[-366 115 -6 32 116 -44 -376 -310 -364 -204 -35 -315 -151 177 35 345 -188 145 189 217 -166 120 76] => W + MN
[-254 20 -159 -45 176 41 -278 -13 -433 -288 79 -465 -101 167 -166 271 -29 185 124 216 -61 234 -13] => W + MN
[-230 57 129 138 135 155 -96 -8 161 -222 44 -86 -234 159 -175 187 -236 -12 314 80 -315 32 301] => W + MN
[-67 34 -31 44 137 204 -1 49 -40 -73 -52 -36 -32 31 70 276 5 -2 164 99 9 89 181] => W + MN
[-303 290 -33 86 339 -30 -196 -32 -147 -307 -59 -383 -202 140 -156 669 -227 228 437 309 -371 256 266] => W + BL
[-224 0 -125 101 288 194 -191 -117 -252 -73 -26 -214 -11 251 -49 418 -7 86 246 102 -176 67 267] => W + DH
[-217 5 -8 128 147 82 -47 -59 -26 -120 47 20 -38 58 84 -35 -144 6 23 -8 -85 -117 35] => W + BL
[-396 -88 0 49 235 106 -132 -65 -208 -241 -62 -184 -76 44 57 368 -10 147 230 323 -153 78 260] => W + DH
[-260 80 67 81 261 90 -127 -197 -262 -216 18 -265 -135 174 51 265 -155 43 310 327 -327 147 235] => W + Cj
[-173 71 -9 -24 164 63 -168 -95 -283 -259 -9 -286 -32 204 -38 377 108 383 188 143 -101 189 155] => W + Cj
[-237 -19 113 129 -52 73 150 -73 -168 36 -21 99 53 81 39 402 -165 -85 117 -88 -121 -28 209] => W + DH
[-62 -11 -170 14 325 92 -121 -39 -199 -87 39 -234 -20 39 -120 386 -122 201 231 55 -84 101 134] => W + Cj
[-344 110 8 -54 146 -1 -172 -11 -481 -181 -186 -185 26 93 156 395 -111 -9 54 17 -42 71 57] => W + Cj

[13 30 -8 24 -44 -27 -11 2 -2 25 29 6 -9 -21 105 -13 70 32 5 25 26 -15 167] => RD + (89)
[85 -13 85 92 -259 -69 -39 31 -35 35 81 -85 -3 34 -7 -80 116 87 53 -5 33 -64 98] => RD + (89)
[-27 12 -17 72 -174 -31 -23 4 13 58 83 -63 -60 -34 94 -121 66 76 -5 13 20 181 2] => RD + (89)
[-79 4 148 53 -106 -9 -108 71 34 -9 134 9 -38 -9 98 7 109 10 -44 -46 -10 -13 18] => HP + (82)
[-162 143 77 81 -39 13 -89 60 -17 0 147 65 47 -8 50 -21 183 18 -85 -141 17 -12 10] => HP + (82)
[-95 138 26 88 -53 -23 -150 76 -8 23 106 74 -77 -69 0 -29 170 -125 -51 -42 -29 -7 -77] => HP + (82)
[-174 35 46 38 -57 -28 -137 104 28 36 115 2 -22 -48 44 -52 7 22 -38 -53 -26 -23 -70] => HP + (82)
[117 -71 -55 -28 10 19 -54 -27 -6 52 -40 -89 26 34 -161 11 -117 132 59 48 -100 42 -74] => RD + (84)
[66 -38 258 57 16 -91 -208 105 -35 34 131 -64 25 -28 19 -60 292 255 -14 -77 71 -34 5] => RD + (80)
[146 7 86 112 50 -99 -199 88 24 43 -28 80 8 4 114 -20 52 -139 28 -66 3 6 -41] => RD + (83)
[84 -16 124 3 57 -80 -81 69 -34 68 149 -27 -13 -23 -97 26 131 234 47 -29 -33 24 9] => RD + (83)
[-14 -87 100 33 108 -55 -88 65 7 20 135 37 0 -52 47 -22 149 135 35 -7 73 7 -87] => RD + (83)
[-122 165 -32 65 27 -24 -125 60 22 61 132 94 -92 -77 -54 -18 22 4 29 1 -35 -37 -40] => HP + (82)
[-253 44 137 113 -70 -47 -227 132 1 -8 99 57 -58 -61 44 -46 139 -46 -76 -97 -183 -34 41] => HP + (83)
[-38 -31 42 110 -100 -62 -178 37 -67 58 142 -61 23 -63 -16 -19 128 49 -42 -28 -21 -63 -29] => RD + (82)
[12 -16 197 98 -26 -56 -13 1 -30 55 149 -21 21 -76 82 -11 268 167 30 -94 19 -1 8] => RD + (83)
[-113 14 129 66 -153 -89 -158 30 -22 2 124 -139 -9 -30 34 -32 209 -44 -31 -45 -9 -79 17] => RD + (82)
[-78 28 75 126 55 28 -144 43 23 25 46 103 -48 -23 104 26 48 3 46 -51 -8 10 68] => HP + (83)
[-96 38 113 166 -95 -35 -156 38 26 32 -21 87 21 52 244 -181 85 -29 -24 -57 -10 -52 -18] => HP + (83)
[-172 5 89 60 -135 -52 -126 81 1 20 87 -4 -55 1 64 -73 41 -100 -37 -48 -52 -7 -9] => HP + (82)
[-159 6 61 58 -56 -40 -47 74 -20 20 -20 89 -14 -31 229 -54 83 -13 -17 106 29 -80 -34] => HP + (82)
[169 27 -48 32 -18 20 -68 12 5 77 -49 -74 18 47 -171 -63 -126 166 169 -40 -30 12 -14] => RD + (84)
[-46 26 -41 115 19 0 -53 82 78 70 203 -3 -103 -55 81 -13 -81 14 -32 8 -72 11 -126] => HP + (82)
[93 1 -63 104 33 21 -111 -6 302 92 110 -45 -4 -50 37 50 -67 -116 28 3 -21 -57 -101] => RD + (82)
[-88 44 -98 134 -79 2 -86 117 17 -20 220 -2 -98 -13 -67 -54 -23 148 -115 26 -127 -118 -85] => HP + (82)
[-106 -19 38 102 -65 8 -122 0 33 13 -15 45 -58 -30 188 -14 -22 -322 -12 -44 29 4 70] => HP + (83)
[-113 -59 160 119 -57 -76 -182 62 19 24 158 -8 -45 3 111 14 74 91 -31 -34 -84 -26 35] => HP + (83)
[-86 126 -29 134 -98 3 -99 20 37 101 90 3 -69 -1 -45 -55 -38 170 -26 22 -7 -83 15] => HP + (89)
[-202 -22 22 -19 -91 -64 -53 -269 -28 66 156 -71 2 -8 -43 -41 -7 123 -13 -1 -52 -92 -7] => HP + (82)
[-111 -13 -34 74 -78 58 -104 3 -17 34 -90 40 26 1 13 0 -140 -60 -7 9 -60 -13 -28] => HP + (84)
[15 -31 57 78 22 3 44 26 23 34 89 25 -21 27 78 52 55 53 -23 -23 -39 12 55] => HP + (80)
